Below is a small trained network, with its code and all its weights. Each question gives an input and a class and asks what happens when units are switched off, that is, made to give their printed mean instead of their output.

import numpy as np


def w(rows, s, z=0):
    codes = np.array(rows[::2]) - 128.0
    scale = np.full(codes.shape[1], s)
    scale[-1] = z or s
    return codes * scale


def norm(h):
    return h / np.sqrt((h * h).mean(-1, keepdims=True) + 1e-5)


def f(y):
    return np.maximum(y, 0)


def log_softmax(a):
    a = a - a.max(-1, keepdims=True)
    return a - np.log(np.exp(a).sum(-1, keepdims=True))


def net(x, mask):
    res = np.array(x, float).reshape(1, 4) / 4 @ E
    u = 0
    for l in range(3):
        y = f(norm(res) @ A[l][:, :-1].T + A[l][:, -1])
        res = res + np.where(mask[u : u + 3], y, B[l][:, -1]) @ B[l][:, :-1]
        u += 3
    return log_softmax(norm(res)[-1] @ U[:, :-1].T + U[:, -1])


A, B = {}, {}
E = w([
[118,76,60,177,159,73,164,162],'x0',
[199,109,115,77,138,117,61,156],'x1',
[67,137,31,117,143,63,89,55],'x2',
[254,100,195,221,149,153,77,63],'x3',
],0.0085)
A[0] = w([
[187,151,47,205,251,1,182,232,144],'L0N1',
[176,37,97,38,100,131,25,167,4],'L0N2',
[175,72,72,80,136,140,60,204,113],'L0N3',
],0.0052,0.0017)
B[0] = w([
[148,184,182,12,122,180,65,66,253],'L0N1',
[214,124,1,213,102,110,254,121,204],'L0N2',
[120,78,171,231,64,206,221,197,209],'L0N3',
],0.0098,0.004)
A[1] = w([
[149,110,72,137,146,32,163,61,191],'L1N1',
[156,69,176,210,102,119,1,82,89],'L1N2',
[210,131,105,30,151,187,160,24,253],'L1N3',
],0.006,0.0027)
B[1] = w([
[137,7,191,187,98,228,115,125,194],'L1N1',
[122,125,46,126,200,85,71,162,213],'L1N2',
[70,114,205,60,77,77,176,126,255],'L1N3',
],0.015,0.0057)
A[2] = w([
[72,172,159,205,140,115,180,75,109],'L2N1',
[80,170,2,61,91,168,138,190,232],'L2N2',
[92,78,81,105,140,206,171,46,2],'L2N3',
],0.0074,0.00097)
B[2] = w([
[154,85,51,143,64,132,150,136,174],'L2N1',
[202,128,142,138,173,116,5,170,254],'L2N2',
[183,49,106,116,94,151,134,18,205],'L2N3',
],0.011,0.0057)
U = w([
[147,116,115,167,189,110,8,164,197],'0',
[170,102,81,188,49,153,168,122,178],'1',
[153,97,128,119,142,191,143,106,200],'2',
[133,133,158,74,116,90,136,102,97],'3',
[147,159,105,122,160,42,191,117,56],'4',
[130,175,69,217,150,134,113,137,3],'5',
],0.012,0.0049)

Each question gives the input, the list of numbers given to net, and the class t.
The units are the neurons (one row each of A and B). Each row of codes is followed by its name. A weight is (code - 128) times the scale printed after its matrix; where a second scale follows, it is the last column's (A, B and U).
mask holds one flag per neuron, layer by layer. A switched-off neuron (its flag False) gives its mean, the last column of its row in B, instead of its output. The means were averaged over made-up inputs and are rounded, as every weight is.
A unit's drop is (log p(t) with every unit on - log p(t) with that unit switched off) / (log p(t) with every unit on - log p(t) with every unit switched off).
The circuit of an input: a set's keep is (log p(t) with only the set's units on - log p(t) with every unit switched off) / (log p(t) with every unit on - log p(t) with every unit switched off). Starting from all 9 units, units are removed one at a time, each time the one whose removal leaves the highest keep (on an exact tie, the one counted first), for as long as the keep stays at least 0.8.
units of the circuit, in order: the units of the circuit, biggest drop first
most important unit: the unit with the biggest drop
top k neurons: the k neurons with the biggest drops, biggest first
k most important neurons of layer l: the k neurons of layer l with the biggest drops, biggest first
drop when u is switched off: that unit's drop, to one decimal
input [0,-7,0,-7], class 0: 2 most important neurons of layer 1 => L1N3, L1N1
input [-6,6,5,4], class 1: units of the circuit, in order => L0N2, L2N2
input [5,-6,-5,6], class 0: most important unit => L1N2
input [-6,2,-2,4], class 3: units of the circuit, in order => L1N3, L1N1
input [8,-5,4,2], class 3: top 3 neurons => L0N1, L1N3, L0N2
input [1,-7,0,-8], class 0: top 3 neurons => L2N2, L1N3, L0N2
input [0,-4,-2,4], class 0: top 4 neurons => L1N2, L0N2, L0N1, L0N3
input [-2,4,-2,2], class 1: top 2 neurons => L0N2, L0N1
input [-6,7,2,-7], class 0: top 4 neurons => L2N2, L0N1, L0N3, L1N1
input [-8,-3,-2,8], class 0: top 4 neurons => L1N2, L0N1, L0N2, L2N3
input [-7,0,2,3], class 3: top 3 neurons => L1N3, L2N2, L0N3
input [-3,-5,-1,0], class 1: top 2 neurons => L0N1, L2N1
input [-7,7,0,-2], class 1: top 4 neurons => L0N2, L0N1, L0N3, L1N2
input [-6,-1,3,2], class 3: units of the circuit, in order => L1N3
input [-6,-1,0,0], class 3: top 3 neurons => L0N3, L1N1, L0N2
input [8,3,-7,2], class 3: units of the circuit, in order => L0N1, L1N3
input [-6,-2,-1,-8], class 0: top 4 neurons => L2N2, L0N1, L1N3, L1N1
input [-7,3,-3,6], class 3: top 2 neurons => L1N3, L2N2
input [2,7,-6,1], class 1: top 3 neurons => L0N2, L0N3, L2N2
input [7,-1,6,1], class 3: most important unit => L0N1
input [-8,8,7,1], class 1: drop when L1N1 is switched off => 0.2
input [-3,8,-7,-4], class 1: drop when L0N2 is switched off => 0.3
input [-4,-5,5,-1], class 1: drop when L2N1 is switched off => 0.3
